Here is a tiny trained network, its code and every weight. The questions are about switching its units off for an input and a target symbol, where a switched-off unit gives its printed mean instead of its output.

import numpy as np


def w(rows, s, z=0):
    codes = np.array(rows[::2]) - 128.0
    scale = np.full(codes.shape[1], s)
    scale[-1] = z or s
    return codes * scale


def f(y):
    return np.maximum(y, 0)


def softmax(a):
    e = np.exp(a - a.max(-1, keepdims=True))
    return e / e.sum(-1, keepdims=True)


def log_softmax(a):
    a = a - a.max(-1, keepdims=True)
    return a - np.log(np.exp(a).sum(-1, keepdims=True))


def net(x, mask):
    ids = ['ΞΦαβγδεζηθλμπστω'.index(c) for c in x.split()]
    T = len(ids)
    res = E[ids] + P[:T]
    u = 0
    for l in range(2):
        r = res
        for j in range(3):
            rows = slice(3 * j, 3 * j + 3)
            q, k, v = (r @ M[l][rows].T for M in (Q, K, V))
            z = softmax(np.where(np.tri(T) > 0, q @ k.T / 3**0.5, -1e9)) @ v
            o = O[l][rows]
            res = res + np.where(mask[u + j], z, o[:, -1]) @ o[:, :-1]
        u += 3
        y = f(res @ A[l][:, :-1].T + A[l][:, -1])
        res = res + np.where(mask[u : u + 8], y, B[l][:, -1]) @ B[l][:, :-1]
        u += 8
    return log_softmax(res[-1] @ U[:, :-1].T + U[:, -1])


Q, K, V, O, A, B = {}, {}, {}, {}, {}, {}
E = w([
[156,109,131],'Ξ',
[121,140,145],'Φ',
[123,133,132],'α',
[166,125,172],'β',
[142,109,165],'γ',
[87,161,109],'δ',
[125,135,130],'ε',
[184,41,234],'ζ',
[79,157,124],'η',
[113,166,118],'θ',
[86,143,119],'λ',
[130,149,121],'μ',
[54,108,253],'π',
[135,227,71],'σ',
[184,177,116],'τ',
[64,207,178],'ω',
],0.017)
P = w([
[113,132,106],'0',
[127,146,124],'1',
[124,104,108],'2',
[165,134,200],'3',
[153,6,155],'4',
[131,193,89],'5',
],0.014)
Q[0] = w([
[161,146,172],'L0H1',
[115,138,245],'L0H1',
[95,178,138],'L0H1',
[151,53,80],'L0H2',
[15,125,81],'L0H2',
[157,137,80],'L0H2',
[105,124,104],'L0H3',
[182,230,192],'L0H3',
[77,111,115],'L0H3',
],0.013)
K[0] = w([
[141,136,164],'L0H1',
[126,70,150],'L0H1',
[228,186,9],'L0H1',
[119,53,2],'L0H2',
[45,231,119],'L0H2',
[106,92,125],'L0H2',
[106,83,77],'L0H3',
[98,58,142],'L0H3',
[31,166,146],'L0H3',
],0.0088)
V[0] = w([
[145,178,86],'L0H1',
[194,32,20],'L0H1',
[150,113,192],'L0H1',
[99,135,109],'L0H2',
[249,181,136],'L0H2',
[168,5,167],'L0H2',
[149,163,190],'L0H3',
[137,70,188],'L0H3',
[81,254,181],'L0H3',
],0.0093)
O[0] = w([
[169,17,129,87],'L0H1',
[196,150,69,1],'L0H1',
[108,186,83,187],'L0H1',
[107,69,165,109],'L0H2',
[152,84,57,125],'L0H2',
[31,164,20,166],'L0H2',
[152,156,205,187],'L0H3',
[52,228,78,177],'L0H3',
[197,2,95,206],'L0H3',
],0.0058,0.0039)
A[0] = w([
[136,154,105,87],'L0N1',
[119,111,111,3],'L0N2',
[94,120,130,243],'L0N3',
[164,138,7,127],'L0N4',
[124,183,160,118],'L0N5',
[107,91,100,34],'L0N6',
[99,97,84,170],'L0N7',
[130,113,94,15],'L0N8',
],0.016,0.0049)
B[0] = w([
[235,180,67,153],'L0N1',
[113,95,152,128],'L0N2',
[138,3,63,253],'L0N3',
[165,58,229,183],'L0N4',
[149,88,145,230],'L0N5',
[111,128,84,136],'L0N6',
[200,158,187,171],'L0N7',
[95,41,132,130],'L0N8',
],0.005,0.0057)
Q[1] = w([
[116,83,91],'L1H1',
[118,108,165],'L1H1',
[162,141,252],'L1H1',
[117,145,143],'L1H2',
[31,118,133],'L1H2',
[123,142,97],'L1H2',
[81,142,100],'L1H3',
[151,206,64],'L1H3',
[130,119,127],'L1H3',
],0.019)
K[1] = w([
[180,51,13],'L1H1',
[66,160,198],'L1H1',
[187,170,195],'L1H1',
[19,149,119],'L1H2',
[104,154,76],'L1H2',
[163,249,67],'L1H2',
[115,86,201],'L1H3',
[88,89,177],'L1H3',
[119,202,192],'L1H3',
],0.011)
V[1] = w([
[97,123,1],'L1H1',
[86,151,194],'L1H1',
[144,75,14],'L1H1',
[135,111,211],'L1H2',
[160,147,121],'L1H2',
[185,224,218],'L1H2',
[136,151,151],'L1H3',
[141,199,136],'L1H3',
[32,57,87],'L1H3',
],0.0089)
O[1] = w([
[159,113,250,2],'L1H1',
[81,119,81,166],'L1H1',
[123,185,240,70],'L1H1',
[111,34,23,219],'L1H2',
[174,78,138,103],'L1H2',
[147,2,36,109],'L1H2',
[171,149,88,121],'L1H3',
[213,85,95,53],'L1H3',
[86,62,254,154],'L1H3',
],0.0059,0.0053)
A[1] = w([
[165,211,172,93],'L1N1',
[38,159,1,31],'L1N2',
[106,92,140,8],'L1N3',
[199,4,125,64],'L1N4',
[122,170,76,131],'L1N5',
[152,220,100,10],'L1N6',
[149,201,138,81],'L1N7',
[123,164,94,3],'L1N8',
],0.0096,0.0025)
B[1] = w([
[38,181,212,147],'L1N1',
[82,174,157,253],'L1N2',
[61,160,20,153],'L1N3',
[88,254,22,236],'L1N4',
[128,240,169,162],'L1N5',
[193,38,159,146],'L1N6',
[220,134,210,143],'L1N7',
[147,132,62,137],'L1N8',
],0.0058,0.0062)
U = w([
[138,99,98,23],'Ξ',
[85,71,106,229],'Φ',
[119,41,123,59],'α',
[161,70,105,222],'β',
[106,84,124,76],'γ',
[120,144,101,190],'δ',
[80,241,163,126],'ε',
[77,139,151,156],'ζ',
[10,98,123,136],'η',
[124,54,76,210],'θ',
[151,108,59,95],'λ',
[176,2,83,253],'μ',
[9,83,143,115],'π',
[212,203,44,119],'σ',
[89,208,43,186],'τ',
[69,33,35,137],'ω',
],0.0085,0.0034)

Each question gives the input, a string of symbols that net reads in full, and the target symbol t.
The units are the heads (3 rows each of Q, K, V and O) and the neurons (one row each of A and B). Each row of codes is followed by its name. A weight is (code - 128) times the scale printed after its matrix; where a second scale follows, it is the last column's (O, A, B and U).
mask holds one flag per unit, layer by layer, with each layer's heads first. A switched-off unit (its flag False) gives its mean, the last column of its rows in O or B, instead of its output. The means were averaged over made-up inputs and are rounded, as every weight is.
A unit's drop is (log p(t) with every unit on - log p(t) with that unit switched off) / (log p(t) with every unit on - log p(t) with every unit switched off).
The circuit of an input: a set's keep is (log p(t) with only the set's units on - log p(t) with every unit switched off) / (log p(t) with every unit on - log p(t) with every unit switched off). Starting from the 12 units with the biggest drops (on a tie, the unit counted first), units are removed one at a time, each time the one whose removal leaves the highest keep (on an exact tie, the one counted first), for as long as the keep stays at least 0.8.
units of the circuit, in order: the units of the circuit, biggest drop first
k most important neurons: the k neurons with the biggest drops, biggest first
k most important neurons of layer l: the k neurons of layer l with the biggest drops, biggest first
which heads matter: for each layer, one digit per head in row order, 1 if its drop is at least 0.15 and else 0, layers parted by /
drop when u is switched off: that unit's drop, to one decimal
input ω η θ, target ω: units of the circuit, in order	L0H2; L1H2; L1H1
input ω α η ζ Φ Φ, target ε: units of the circuit, in order	L0H3; L1N5; L1N2
input Φ ω β γ, target τ: 2 most important neurons of layer 1	L1N2; L1N5
input Φ ω Φ, target ω: units of the circuit, in order	L0H2; L1H1
input θ ζ β θ, target ε: 3 most important neurons of layer 1	L1N1; L1N5; L1N7
input Φ ω ω α, target τ: 2 most important neurons of layer 1	L1N4; L1N2
input Φ β τ ω, target τ: most important neuron	L1N4
input γ ω π, target ω: units of the circuit, in order	L0H2; L1H1; L1H2
input ω ζ ε β, target ε: units of the circuit, in order	L0H3; L0H1
input ω Ξ Φ ω ζ γ, target ε: which heads matter	011 / 000
input β β ζ γ, target ε: 2 most important neurons	L1N1; L1N5
input ζ Φ β Φ, target ε: units of the circuit, in order	L0H2; L1H2; L1H1
input μ ζ θ μ, target ε: units of the circuit, in order	L0H2; L1H2; L1H1; L0H1
input ζ η μ β α β, target ε: 2 most important neurons	L1N1; L0N3
input Φ ω γ β, target τ: which heads matter	010 / 100
input μ γ ε ζ, target ε: units of the circuit, in order	L0H1; L0H3
input σ π σ μ, target τ: 2 most important neurons of layer 1	L1N2; L1N5
input Φ ω ε, target ω: which heads matter	111 / 110
input λ ω μ Φ, target τ: 4 most important neurons	L1N4; L1N2; L1N5; L0N3
input Φ ω η Φ, target τ: 3 most important neurons	L1N4; L1N2; L1N5
input π ζ η, target π: most important neuron	L0N3
input δ ω ω β, target τ: most important neuron	L1N2
input δ τ α Φ ζ μ, target ε: drop when L0H3 is switched off	1.5
input ω η γ, target ω: drop when L0H2 is switched off	1.6
